Below are the code and all the weights of a small trained network. Each question names an input and a target symbol and asks about switching units off, where a switched-off unit gives its printed mean instead of its output.

import numpy as np


def w(rows, s, z=0):
    codes = np.array(rows[::2]) - 128.0
    scale = np.full(codes.shape[1], s)
    scale[-1] = z or s
    return codes * scale


def norm(h):
    return h / np.sqrt((h * h).mean(-1, keepdims=True) + 1e-5)


def f(y):
    return np.maximum(y, 0)


def softmax(a):
    e = np.exp(a - a.max(-1, keepdims=True))
    return e / e.sum(-1, keepdims=True)


def log_softmax(a):
    a = a - a.max(-1, keepdims=True)
    return a - np.log(np.exp(a).sum(-1, keepdims=True))


def net(x, mask):
    ids = ['ΓΔΛΨΩεζθσ'.index(c) for c in x.split()]
    T = len(ids)
    res = E[ids] + P[:T]
    r = norm(res)
    for j in range(2):
        rows = slice(3 * j, 3 * j + 3)
        q, k, v = (r @ M[0][rows].T for M in (Q, K, V))
        z = softmax(np.where(np.tri(T) > 0, q @ k.T / 3**0.5, -1e9)) @ v
        o = O[0][rows]
        res = res + np.where(mask[j], z, o[:, -1]) @ o[:, :-1]
    y = f(norm(res) @ A[0][:, :-1].T + A[0][:, -1])
    res = res + np.where(mask[2:18], y, B[0][:, -1]) @ B[0][:, :-1]
    return log_softmax(norm(res)[-1] @ U[:, :-1].T + U[:, -1])


Q, K, V, O, A, B = {}, {}, {}, {}, {}, {}
E = w([
[127,122,153],'Γ',
[101,136,179],'Δ',
[188,201,151],'Λ',
[222,143,1],'Ψ',
[55,179,91],'Ω',
[103,136,178],'ε',
[120,139,181],'ζ',
[111,90,42],'θ',
[98,141,183],'σ',
],0.0051)
P = w([
[174,83,48],'0',
[136,153,138],'1',
[130,8,3],'2',
[132,236,120],'3',
[131,140,148],'4',
[89,60,253],'5',
[128,243,125],'6',
[128,138,152],'7',
],0.0028)
Q[0] = w([
[150,249,92],'h0',
[110,192,174],'h0',
[146,2,136],'h0',
[91,181,129],'h1',
[126,123,156],'h1',
[169,50,118],'h1',
],0.0094)
K[0] = w([
[18,195,39],'h0',
[50,166,176],'h0',
[254,67,152],'h0',
[233,154,64],'h1',
[124,181,149],'h1',
[17,105,171],'h1',
],0.0073)
V[0] = w([
[254,118,144],'h0',
[19,156,72],'h0',
[128,211,85],'h0',
[152,84,152],'h1',
[108,87,188],'h1',
[82,39,127],'h1',
],0.004)
O[0] = w([
[255,100,165,31],'h0',
[16,174,38,72],'h0',
[138,236,94,75],'h0',
[71,135,125,253],'h1',
[89,83,82,240],'h1',
[72,47,148,176],'h1',
],0.0039,0.00028)
A[0] = w([
[164,45,29,208],'n0',
[112,51,79,123],'n1',
[147,143,86,94],'n2',
[129,171,170,85],'n3',
[160,140,183,142],'n4',
[77,218,118,168],'n5',
[151,132,30,100],'n6',
[229,66,124,144],'n7',
[123,237,59,82],'n8',
[227,164,29,2],'n9',
[154,139,42,93],'n10',
[153,103,7,119],'n11',
[253,182,173,73],'n12',
[58,145,73,175],'n13',
[229,133,98,82],'n14',
[99,34,180,143],'n15',
],0.0046,0.0043)
B[0] = w([
[120,190,188,252],'n0',
[133,191,142,177],'n1',
[111,163,150,136],'n2',
[123,110,152,154],'n3',
[146,89,92,193],'n4',
[133,40,122,254],'n5',
[121,113,225,163],'n6',
[87,120,45,197],'n7',
[200,128,56,189],'n8',
[106,135,254,145],'n9',
[123,134,219,155],'n10',
[103,118,237,183],'n11',
[84,113,92,169],'n12',
[178,118,134,221],'n13',
[69,82,106,151],'n14',
[153,169,75,230],'n15',
],0.0049,0.0029)
U = w([
[181,41,33,103],'Γ',
[61,57,122,86],'Δ',
[236,206,74,224],'Λ',
[207,252,174,122],'Ψ',
[41,190,26,253],'Ω',
[68,35,122,81],'ε',
[248,2,143,126],'ζ',
[54,227,201,75],'θ',
[14,92,159,103],'σ',
],0.0085,0.0032)

Each question gives the input, a string of symbols that net reads in full, and the target symbol t.
The units are the heads (3 rows each of Q, K, V and O) and the neurons (one row each of A and B). Each row of codes is followed by its name. A weight is (code - 128) times the scale printed after its matrix; where a second scale follows, it is the last column's (O, A, B and U).
mask holds one flag per unit, heads first, then neurons. A switched-off unit (its flag False) gives its mean, the last column of its rows in O or B, instead of its output. The means were averaged over made-up inputs and are rounded, as every weight is.
A unit's drop is (log p(t) with every unit on - log p(t) with that unit switched off) / (log p(t) with every unit on - log p(t) with every unit switched off).
The circuit of an input: a set's keep is (log p(t) with only the set's units on - log p(t) with every unit switched off) / (log p(t) with every unit on - log p(t) with every unit switched off). Starting from the 12 units with the biggest drops (on a tie, the unit counted first), units are removed one at a time, each time the one whose removal leaves the highest keep (on an exact tie, the one counted first), for as long as the keep stays at least 0.8.
units of the circuit, in order: the units of the circuit, biggest drop first
most important unit: the unit with the biggest drop
top k neurons: the k neurons with the biggest drops, biggest first
which heads matter: for each layer, one digit per head in row order, 1 if its drop is at least 0.15 and else 0, layers parted by /
input ε σ Γ σ σ ζ Γ, target Γ: which heads matter	00
input σ σ Γ, target σ: units of the circuit, in order	n0, h1, n1
input ε ζ σ Λ σ σ ζ ζ, target ζ: top 3 neurons	n0, n4, n11
input ζ Γ σ, target ζ: units of the circuit, in order	h0
input Ω Γ Λ ε θ θ, target Ω: top 4 neurons	n7, n15, n5, n13
input ζ σ Γ θ σ ζ, target ζ: units of the circuit, in order	h0, n0
input Ω Ω ζ σ Λ θ, target Ω: units of the circuit, in order	n15, n5, n1
input ζ θ ζ σ ε σ σ, target σ: units of the circuit, in order	n5, n15, n0
input θ ζ ε, target θ: units of the circuit, in order	n0, n1
input Ω ζ Ω σ, target Ω: units of the circuit, in order	h0, n0
input ε ε θ Λ Γ σ Δ, target Λ: which heads matter	11
input σ Δ σ σ, target σ: top 3 neurons	n5, n15, n7
input θ ζ Δ, target θ: units of the circuit, in order	n0, n1
input σ ζ Λ σ, target Λ: which heads matter	11
input θ σ ζ, target θ: which heads matter	00
input ε σ Ω ζ Δ Δ Δ, target Ω: which heads matter	10
input ζ θ Ω Γ, target Ω: units of the circuit, in order	h0
input ζ ζ Ω ε, target Ω: which heads matter	10
input σ Ψ Γ, target σ: units of the circuit, in order	h1, n0, n1
input σ Δ θ, target σ: which heads matter	00
input θ σ Γ, target θ: most important unit	n0
input ζ σ Ψ Ψ Ψ ε, target ζ: units of the circuit, in order	h0, n0
